Below is a small trained network, with its code and all its weights. Each question gives an input and a target symbol and asks what happens when units are switched off, that is, made to give their printed mean instead of their output.

import numpy as np


def w(rows, s, z=0):
    codes = np.array(rows[::2]) - 128.0
    scale = np.full(codes.shape[1], s)
    scale[-1] = z or s
    return codes * scale


def norm(h):
    return h / np.sqrt((h * h).mean(-1, keepdims=True) + 1e-5)


def softmax(a):
    e = np.exp(a - a.max(-1, keepdims=True))
    return e / e.sum(-1, keepdims=True)


def log_softmax(a):
    a = a - a.max(-1, keepdims=True)
    return a - np.log(np.exp(a).sum(-1, keepdims=True))


def net(x, mask):
    ids = ['ΛΠΣΩαβγδεηθξτφψ'.index(c) for c in x.split()]
    T = len(ids)
    res = E[ids] + P[:T]
    u = 0
    for l in range(3):
        r = norm(res)
        for j in range(2):
            rows = slice(3 * j, 3 * j + 3)
            q, k, v = (r @ M[l][rows].T for M in (Q, K, V))
            z = softmax(np.where(np.tri(T) > 0, q @ k.T / 3**0.5, -1e9)) @ v
            o = O[l][rows]
            res = res + np.where(mask[u + j], z, o[:, -1]) @ o[:, :-1]
        u += 2
    return log_softmax(norm(res)[-1] @ U[:, :-1].T + U[:, -1])


Q, K, V, O = {}, {}, {}, {}
E = w([
[160,89,40,160,137],'Λ',
[191,117,166,43,242],'Π',
[150,73,72,166,135],'Σ',
[251,179,35,73,95],'Ω',
[75,178,130,65,172],'α',
[59,98,71,17,157],'β',
[2,143,153,230,125],'γ',
[176,116,138,126,123],'δ',
[140,143,28,157,147],'ε',
[166,148,118,135,86],'η',
[119,209,52,71,58],'θ',
[164,153,129,234,81],'ξ',
[65,197,151,171,44],'τ',
[162,169,88,96,134],'φ',
[145,43,130,139,23],'ψ',
],0.014)
P = w([
[103,155,2,110,118],'0',
[111,132,52,109,95],'1',
[121,126,74,107,98],'2',
[129,120,93,107,105],'3',
[134,122,107,104,114],'4',
[140,114,119,101,116],'5',
[140,115,128,100,120],'6',
[143,112,130,100,121],'7',
],0.0081)
Q[0] = w([
[169,181,111,6,135],'L0H0',
[60,48,118,108,112],'L0H0',
[134,222,184,54,49],'L0H0',
[147,107,130,106,97],'L0H1',
[108,90,65,138,149],'L0H1',
[119,123,110,226,158],'L0H1',
],0.018)
K[0] = w([
[149,142,125,5,118],'L0H0',
[65,26,164,126,105],'L0H0',
[125,198,228,64,51],'L0H0',
[101,159,112,127,175],'L0H1',
[117,120,124,51,101],'L0H1',
[153,158,88,129,60],'L0H1',
],0.017)
V[0] = w([
[122,95,96,1,104],'L0H0',
[218,197,148,140,134],'L0H0',
[149,32,47,123,170],'L0H0',
[104,134,125,173,116],'L0H1',
[107,84,74,153,159],'L0H1',
[148,128,40,146,104],'L0H1',
],0.0098)
O[0] = w([
[56,4,76,44,77,223],'L0H0',
[165,87,218,193,72,121],'L0H0',
[48,107,2,153,127,203],'L0H0',
[106,154,108,148,157,117],'L0H1',
[104,166,58,105,130,168],'L0H1',
[74,43,85,133,73,255],'L0H1',
],0.0074,0.0088)
Q[1] = w([
[116,160,63,63,31],'L1H0',
[21,162,197,48,47],'L1H0',
[168,92,172,31,6],'L1H0',
[25,205,151,234,95],'L1H1',
[116,97,80,99,46],'L1H1',
[97,7,220,187,25],'L1H1',
],0.012)
K[1] = w([
[129,147,73,33,91],'L1H0',
[116,166,160,9,100],'L1H0',
[210,147,111,16,149],'L1H0',
[71,173,216,213,156],'L1H1',
[61,90,99,122,107],'L1H1',
[103,29,187,169,129],'L1H1',
],0.015)
V[1] = w([
[52,104,74,88,214],'L1H0',
[131,234,164,78,59],'L1H0',
[205,87,103,51,254],'L1H0',
[140,227,152,85,177],'L1H1',
[132,41,180,104,209],'L1H1',
[146,130,224,115,108],'L1H1',
],0.01)
O[1] = w([
[123,141,254,136,73,220],'L1H0',
[36,234,24,126,136,103],'L1H0',
[122,25,128,27,41,81],'L1H0',
[108,19,92,118,112,2],'L1H1',
[67,154,141,126,29,57],'L1H1',
[101,110,9,76,98,4],'L1H1',
],0.0079,0.0093)
Q[2] = w([
[129,87,180,192,175],'L2H0',
[147,53,94,135,250],'L2H0',
[203,90,87,156,128],'L2H0',
[146,47,81,167,153],'L2H1',
[88,114,101,143,71],'L2H1',
[175,151,128,133,41],'L2H1',
],0.023)
K[2] = w([
[135,127,209,217,167],'L2H0',
[65,86,97,254,151],'L2H0',
[174,109,102,188,88],'L2H0',
[119,67,53,188,146],'L2H1',
[114,153,60,121,60],'L2H1',
[188,127,89,62,54],'L2H1',
],0.02)
V[2] = w([
[20,254,54,120,10],'L2H0',
[242,143,28,157,36],'L2H0',
[187,71,169,3,105],'L2H0',
[197,131,52,216,47],'L2H1',
[70,224,82,78,129],'L2H1',
[68,68,165,149,195],'L2H1',
],0.0078)
O[2] = w([
[174,202,69,89,29,254],'L2H0',
[240,48,89,130,87,176],'L2H0',
[167,172,96,148,255,68],'L2H0',
[128,127,115,63,189,208],'L2H1',
[157,104,212,127,82,155],'L2H1',
[97,100,92,121,64,102],'L2H1',
],0.0078,0.0069)
U = w([
[154,59,225,40,123,76],'Λ',
[189,120,199,222,109,24],'Π',
[118,142,119,130,216,200],'Σ',
[130,133,129,125,139,15],'Ω',
[56,189,229,73,161,144],'α',
[55,144,59,10,166,83],'β',
[88,50,186,188,131,183],'γ',
[156,131,205,138,135,153],'δ',
[92,60,31,156,67,134],'ε',
[169,197,122,80,36,195],'η',
[133,139,120,127,136,2],'θ',
[174,175,58,250,148,36],'ξ',
[242,87,87,97,180,166],'τ',
[104,191,60,151,157,69],'φ',
[89,199,172,218,140,169],'ψ',
],0.011,0.003)

Each question gives the input, a string of symbols that net reads in full, and the target symbol t.
The units are the heads (3 rows each of Q, K, V and O). Each row of codes is followed by its name. A weight is (code - 128) times the scale printed after its matrix; where a second scale follows, it is the last column's (O and U).
mask holds one flag per head, layer by layer. A switched-off head (its flag False) gives its mean, the last column of its rows in O, instead of its output. The means were averaged over made-up inputs and are rounded, as every weight is.
A unit's drop is (log p(t) with every unit on - log p(t) with that unit switched off) / (log p(t) with every unit on - log p(t) with every unit switched off).
The circuit of an input: a set's keep is (log p(t) with only the set's units on - log p(t) with every unit switched off) / (log p(t) with every unit on - log p(t) with every unit switched off). Starting from all 6 units, units are removed one at a time, each time the one whose removal leaves the highest keep (on an exact tie, the one counted first), for as long as the keep stays at least 0.8.
circuit, biggest first: the units of the circuit, biggest drop first
unit that matters most: the unit with the biggest drop
heads that matter: for each layer, one digit per head in row order, 1 if its drop is at least 0.15 and else 0, layers parted by /
drop when u is switched off: that unit's drop, to one decimal
input θ θ Ω Σ Ω α ε φ, target α: circuit, biggest first => L2H0, L0H0, L1H0, L1H1
input α β α Σ δ, target α: unit that matters most => L2H0
input δ θ Π Λ ψ θ ψ, target η: circuit, biggest first => L0H0, L2H0, L1H1
input ε Σ δ, target γ: circuit, biggest first => L2H0, L0H0
input η β Π Ω φ, target τ: circuit, biggest first => L1H0, L2H0
input Π θ Λ ε β θ Ω τ, target τ: circuit, biggest first => L0H0, L2H0, L1H1
input δ Σ Ω Π α η, target α: heads that matter => 10 / 00 / 10
input Σ Λ τ ε α δ, target α: circuit, biggest first => L2H0, L1H1
input ε α Λ Λ Ω φ ψ η, target τ: circuit, biggest first => L2H0, L1H0
input γ θ φ Π ε ξ ε φ, target Λ: heads that matter => 11 / 10 / 10
input θ Λ Π ψ, target Λ: heads that matter => 01 / 10 / 10
input Ω θ θ η ε Π η τ, target Λ: heads that matter => 11 / 11 / 00
input ε Λ θ η ε ξ θ δ, target η: circuit, biggest first => L1H1, L0H0, L1H0
input ε Π Π η θ Σ ε, target γ: circuit, biggest first => L2H0
input Σ θ Ω ψ, target τ: circuit, biggest first => L2H0, L2H1
input ε Σ θ η ε ε Ω φ, target τ: circuit, biggest first => L2H0, L1H0
input Λ γ θ ψ θ Ω δ, target τ: circuit, biggest first => L1H1, L2H0, L1H0
input α Σ θ β θ Σ δ, target η: circuit, biggest first => L1H1, L0H0, L2H0
input Λ φ φ Ω η τ, target τ: heads that matter => 00 / 01 / 10
input Σ ε δ Σ, target γ: heads that matter => 01 / 11 / 10
input Λ α α ξ ε τ, target α: circuit, biggest first => L2H0
input α θ θ ε Σ θ ε, target γ: heads that matter => 01 / 10 / 10
input Π Π ξ ψ, target Λ: heads that matter => 01 / 11 / 10
input ε Λ Σ τ Σ θ Λ, target γ: drop when L1H0 is switched off => 0.6
input α ψ ξ θ φ Π η, target Λ: drop when L1H0 is switched off => 1.1
input θ ε Λ Λ ψ η α η, target α: drop when L0H1 is switched off => 0.0
input γ ξ Σ β τ ψ Ω, target τ: drop when L0H0 is switched off => 0.0
input φ ψ Σ ε Λ η, target Π: unit that matters most => L0H0
